Here is a tiny trained network, its code and every weight. The questions are about switching its units off for an input and a target symbol, where a switched-off unit gives its printed mean instead of its output.

import numpy as np


def w(rows, s, z=0):
    codes = np.array(rows[::2]) - 128.0
    scale = np.full(codes.shape[1], s)
    scale[-1] = z or s
    return codes * scale


def f(y):
    return np.maximum(y, 0)


def softmax(a):
    e = np.exp(a - a.max(-1, keepdims=True))
    return e / e.sum(-1, keepdims=True)


def log_softmax(a):
    a = a - a.max(-1, keepdims=True)
    return a - np.log(np.exp(a).sum(-1, keepdims=True))


def net(x, mask):
    ids = ['αβγεζηθλμξπστφψω'.index(c) for c in x.split()]
    T = len(ids)
    res = E[ids] + P[:T]
    u = 0
    for l in range(2):
        r = res
        for j in range(2):
            rows = slice(3 * j, 3 * j + 3)
            q, k, v = (r @ M[l][rows].T for M in (Q, K, V))
            z = softmax(np.where(np.tri(T) > 0, q @ k.T / 3**0.5, -1e9)) @ v
            o = O[l][rows]
            res = res + np.where(mask[u + j], z, o[:, -1]) @ o[:, :-1]
        u += 2
        y = f(res @ A[l][:, :-1].T + A[l][:, -1])
        res = res + np.where(mask[u : u + 4], y, B[l][:, -1]) @ B[l][:, :-1]
        u += 4
    return log_softmax(res[-1] @ U[:, :-1].T + U[:, -1])


Q, K, V, O, A, B = {}, {}, {}, {}, {}, {}
E = w([
[163,188,46],'α',
[167,216,163],'β',
[90,152,100],'γ',
[165,92,88],'ε',
[95,147,127],'ζ',
[93,150,127],'η',
[99,95,139],'θ',
[66,100,58],'λ',
[96,126,127],'μ',
[216,75,138],'ξ',
[160,99,159],'π',
[161,109,175],'σ',
[165,114,128],'τ',
[88,233,109],'φ',
[11,136,137],'ψ',
[100,161,156],'ω',
],0.011)
P = w([
[2,84,160],'0',
[151,192,96],'1',
[165,201,99],'2',
[171,213,99],'3',
[179,220,105],'4',
[177,216,92],'5',
[174,216,93],'6',
],0.0031)
Q[0] = w([
[30,120,118],'0.h1',
[236,123,131],'0.h1',
[9,149,132],'0.h1',
[200,80,129],'0.h2',
[26,178,102],'0.h2',
[138,101,118],'0.h2',
],0.014)
K[0] = w([
[120,37,150],'0.h1',
[125,241,75],'0.h1',
[146,18,208],'0.h1',
[248,52,82],'0.h2',
[16,160,127],'0.h2',
[145,107,106],'0.h2',
],0.012)
V[0] = w([
[135,216,74],'0.h1',
[142,190,193],'0.h1',
[110,2,173],'0.h1',
[88,188,139],'0.h2',
[63,176,114],'0.h2',
[104,110,82],'0.h2',
],0.0084)
O[0] = w([
[244,199,60,219],'0.h1',
[229,214,212,177],'0.h1',
[2,47,168,3],'0.h1',
[96,214,116,190],'0.h2',
[67,204,85,187],'0.h2',
[89,102,70,121],'0.h2',
],0.0055,0.0029)
A[0] = w([
[239,114,101,115],'0.n1',
[94,69,53,158],'0.n2',
[79,88,255,252],'0.n3',
[10,78,76,62],'0.n4',
],0.0067,0.0037)
B[0] = w([
[254,98,193,253],'0.n1',
[130,91,65,153],'0.n2',
[14,132,213,188],'0.n3',
[108,39,93,156],'0.n4',
],0.0074,0.0042)
Q[1] = w([
[54,255,210],'1.h1',
[23,156,100],'1.h1',
[32,148,112],'1.h1',
[184,93,178],'1.h2',
[170,39,196],'1.h2',
[30,147,109],'1.h2',
],0.01)
K[1] = w([
[16,76,241],'1.h1',
[60,68,116],'1.h1',
[78,76,123],'1.h1',
[194,166,146],'1.h2',
[247,152,139],'1.h2',
[86,73,133],'1.h2',
],0.011)
V[1] = w([
[143,174,157],'1.h1',
[116,160,184],'1.h1',
[116,129,249],'1.h1',
[139,65,157],'1.h2',
[116,69,117],'1.h2',
[143,76,139],'1.h2',
],0.013)
O[1] = w([
[87,174,137,222],'1.h1',
[124,187,163,201],'1.h1',
[137,174,254,253],'1.h1',
[159,61,192,122],'1.h2',
[187,72,136,49],'1.h2',
[148,77,168,117],'1.h2',
],0.0096,0.0033)
A[1] = w([
[43,202,181,172],'1.n1',
[157,195,52,253],'1.n2',
[1,131,10,200],'1.n3',
[200,77,201,192],'1.n4',
],0.0068,0.0066)
B[1] = w([
[23,166,157,229],'1.n1',
[174,128,40,246],'1.n2',
[3,36,142,208],'1.n3',
[146,4,154,221],'1.n4',
],0.0072,0.014)
U = w([
[39,89,172,121],'α',
[82,79,81,182],'β',
[174,60,79,75],'γ',
[136,254,150,129],'ε',
[161,101,110,224],'ζ',
[243,173,118,253],'η',
[53,146,76,56],'θ',
[124,140,138,121],'λ',
[222,79,185,55],'μ',
[159,138,20,144],'ξ',
[107,136,127,134],'π',
[114,178,205,29],'σ',
[90,154,114,86],'τ',
[126,115,134,185],'φ',
[98,143,123,130],'ψ',
[116,99,172,106],'ω',
],0.0055,0.0054)

Each question gives the input, a string of symbols that net reads in full, and the target symbol t.
The units are the heads (3 rows each of Q, K, V and O) and the neurons (one row each of A and B). Each row of codes is followed by its name. A weight is (code - 128) times the scale printed after its matrix; where a second scale follows, it is the last column's (O, A, B and U).
mask holds one flag per unit, layer by layer, with each layer's heads first. A switched-off unit (its flag False) gives its mean, the last column of its rows in O or B, instead of its output. The means were averaged over made-up inputs and are rounded, as every weight is.
A unit's drop is (log p(t) with every unit on - log p(t) with that unit switched off) / (log p(t) with every unit on - log p(t) with every unit switched off).
The circuit of an input: a set's keep is (log p(t) with only the set's units on - log p(t) with every unit switched off) / (log p(t) with every unit on - log p(t) with every unit switched off). Starting from all 12 units, units are removed one at a time, each time the one whose removal leaves the highest keep (on an exact tie, the one counted first), for as long as the keep stays at least 0.8.
circuit, biggest first: the units of the circuit, biggest drop first
k most important neurons: the k neurons with the biggest drops, biggest first
top k neurons in layer l: the k neurons of layer l with the biggest drops, biggest first
input φ ζ τ, target η: circuit, biggest first : 0.h1; 1.n3; 1.n1
input ω σ ε σ ε α ε, target ξ: circuit, biggest first : 1.h1; 0.h1; 1.n2
input β μ ω η π ξ, target μ: 2 most important neurons : 0.n1; 1.n4
input φ ε τ, target η: circuit, biggest first : 1.n3; 0.h1; 1.n1
input ω π σ ε ζ α ω, target ε: top neuron in layer 1 : 1.n3
input η β ε, target ε: circuit, biggest first : 1.h2; 0.h1; 1.h1; 1.n4
input θ α α ξ σ μ μ, target μ: 2 most important neurons : 0.n1; 0.n4
input σ φ τ φ ε λ, target β: 3 most important neurons : 0.n4; 0.n2; 1.n3
input η β σ, target ε: circuit, biggest first : 1.h2; 1.h1; 0.h1; 1.n4
input α λ μ, target β: circuit, biggest first : 1.h1; 1.n3; 0.h1; 0.n1
input σ φ γ, target σ: circuit, biggest first : 1.h1; 0.h1; 0.n3
input β ε σ φ π, target η: circuit, biggest first : 0.h1; 1.n3
input λ η γ π ξ γ, target γ: top 3 neurons in layer 0 : 0.n4; 0.n1; 0.n2
input γ β φ ε, target η: most important neuron : 0.n1
input σ θ η π ε π η, target σ: 2 most important neurons : 0.n3; 1.n3
input ξ τ ψ, target α: circuit, biggest first : 0.h1; 0.n3
input σ ω ζ ξ φ τ ψ, target α: top 2 neurons in layer 0 : 0.n3; 0.n4
input β φ π, target η: 2 most important neurons : 0.n1; 1.n3
input σ φ θ α σ, target ξ: 2 most important neurons : 1.n2; 0.n3
input τ ε ξ ε ε γ α, target ξ: top neuron in layer 1 : 1.n2
input ω ε φ, target ε: 3 most important neurons : 0.n3; 1.n4; 1.n3
input φ φ φ, target θ: 2 most important neurons : 1.n3; 1.n1
input θ η λ σ ε γ, target μ: top 2 neurons in layer 0 : 0.n3; 0.n4
input ω ε φ γ, target ε: 2 most important neurons : 0.n3; 1.n4
input ω π μ σ ξ ζ π, target μ: 2 most important neurons : 0.n1; 1.n4
